Below are the code and all the weights of a small trained network. Each question names an input and a class and asks about switching units off, where a switched-off unit gives its printed mean instead of its output.

import numpy as np


def w(rows, s, z=0):
    codes = np.array(rows[::2]) - 128.0
    scale = np.full(codes.shape[1], s)
    scale[-1] = z or s
    return codes * scale


def f(y):
    return y / 2 * (1 + np.tanh(0.7978845608 * (y + 0.044715 * y**3)))


def log_softmax(a):
    a = a - a.max(-1, keepdims=True)
    return a - np.log(np.exp(a).sum(-1, keepdims=True))


def net(x, mask):
    res = np.array(x, float).reshape(1, 5) / 4 @ E
    y = f(res @ A[0][:, :-1].T + A[0][:, -1])
    res = res + np.where(mask, y, B[0][:, -1]) @ B[0][:, :-1]
    return log_softmax(res[-1] @ U[:, :-1].T + U[:, -1])


A, B = {}, {}
E = w([
[14,147,96],'x0',
[103,49,217],'x1',
[120,223,255],'x2',
[126,130,126],'x3',
[129,128,127],'x4',
],0.0083)
A[0] = w([
[135,2,98,117],'neuron 0',
[146,76,191,48],'neuron 1',
[122,34,194,95],'neuron 2',
[246,136,137,97],'neuron 3',
[231,91,163,95],'neuron 4',
[224,94,142,58],'neuron 5',
[117,82,81,147],'neuron 6',
[131,93,82,132],'neuron 7',
[126,100,58,39],'neuron 8',
[229,117,136,98],'neuron 9',
[209,156,139,47],'neuron 10',
[114,180,208,107],'neuron 11',
[126,215,165,117],'neuron 12',
[133,121,130,255],'neuron 13',
[97,62,178,75],'neuron 14',
[102,164,188,78],'neuron 15',
[131,191,165,56],'neuron 16',
[111,82,172,82],'neuron 17',
[73,41,198,79],'neuron 18',
[91,73,168,61],'neuron 19',
[108,180,193,101],'neuron 20',
[89,214,185,118],'neuron 21',
[174,208,184,96],'neuron 22',
[4,131,103,113],'neuron 23',
[239,118,121,73],'neuron 24',
[157,240,61,85],'neuron 25',
],0.0099,0.005)
B[0] = w([
[170,87,137,225],'neuron 0',
[107,126,58,156],'neuron 1',
[132,235,7,197],'neuron 2',
[36,138,138,214],'neuron 3',
[12,123,122,207],'neuron 4',
[21,73,78,178],'neuron 5',
[184,38,167,184],'neuron 6',
[180,52,131,170],'neuron 7',
[137,92,78,158],'neuron 8',
[38,119,164,195],'neuron 9',
[62,87,39,160],'neuron 10',
[142,17,118,236],'neuron 11',
[153,52,69,226],'neuron 12',
[169,160,202,214],'neuron 13',
[141,199,3,163],'neuron 14',
[146,65,85,186],'neuron 15',
[121,69,63,171],'neuron 16',
[138,158,71,147],'neuron 17',
[187,213,34,200],'neuron 18',
[106,180,45,147],'neuron 19',
[142,50,71,215],'neuron 20',
[157,65,101,253],'neuron 21',
[157,85,96,231],'neuron 22',
[9,69,168,227],'neuron 23',
[84,142,102,193],'neuron 24',
[124,168,29,229],'neuron 25',
],0.0062,0.0054)
U = w([
[174,32,133,31],'0',
[128,119,155,244],'1',
[21,105,156,77],'2',
[153,187,76,87],'3',
[144,113,172,229],'4',
[184,165,252,114],'5',
[162,192,253,3],'6',
],0.014,0.013)

Each question gives the input, the list of numbers given to net, and the class t.
The units are the neurons (one row each of A and B). Each row of codes is followed by its name. A weight is (code - 128) times the scale printed after its matrix; where a second scale follows, it is the last column's (A, B and U).
mask holds one flag per neuron, in row order. A switched-off neuron (its flag False) gives its mean, the last column of its row in B, instead of its output. The means were averaged over made-up inputs and are rounded, as every weight is.
A unit's drop is (log p(t) with every unit on - log p(t) with that unit switched off) / (log p(t) with every unit on - log p(t) with every unit switched off).
The circuit of an input: a set's keep is (log p(t) with only the set's units on - log p(t) with every unit switched off) / (log p(t) with every unit on - log p(t) with every unit switched off). Starting from the 12 units with the biggest drops (on a tie, the unit counted first), units are removed one at a time, each time the one whose removal leaves the highest keep (on an exact tie, the one counted first), for as long as the keep stays at least 0.8.
units of the circuit, in order: the units of the circuit, biggest drop first
most important unit: the unit with the biggest drop
k most important neurons: the k neurons with the biggest drops, biggest first
drop of u: that unit's drop, to one decimal
input [-6,8,-7,-8,0], class 3: units of the circuit, in order -> neuron 2; neuron 18
input [5,8,-6,3,5], class 3: units of the circuit, in order -> neuron 18; neuron 2
input [-7,7,0,-5,-3], class 2: units of the circuit, in order -> neuron 4; neuron 5
input [0,-7,-8,-6,-6], class 0: units of the circuit, in order -> neuron 6
input [-8,-8,7,1,5], class 2: units of the circuit, in order -> neuron 3; neuron 9; neuron 10
input [-8,0,7,-2,-3], class 2: units of the circuit, in order -> neuron 4; neuron 3; neuron 9
input [3,-6,-7,-3,5], class 0: 2 most important neurons -> neuron 6; neuron 7
input [-7,8,2,-7,4], class 3: 3 most important neurons -> neuron 2; neuron 18; neuron 14
input [-7,6,0,1,6], class 2: 2 most important neurons -> neuron 4; neuron 5
input [8,3,-8,-2,4], class 0: 3 most important neurons -> neuron 6; neuron 0; neuron 7
input [3,-6,-5,-7,-1], class 4: drop of neuron 8 -> -0.1
input [0,8,-1,-2,-6], class 3: drop of neuron 15 -> 0.0
input [-8,3,0,-7,-3], class 2: drop of neuron 4 -> 0.1
input [-8,6,-1,4,7], class 2: drop of neuron 4 -> 0.2
input [0,4,6,-5,4], class 0: most important unit -> neuron 11
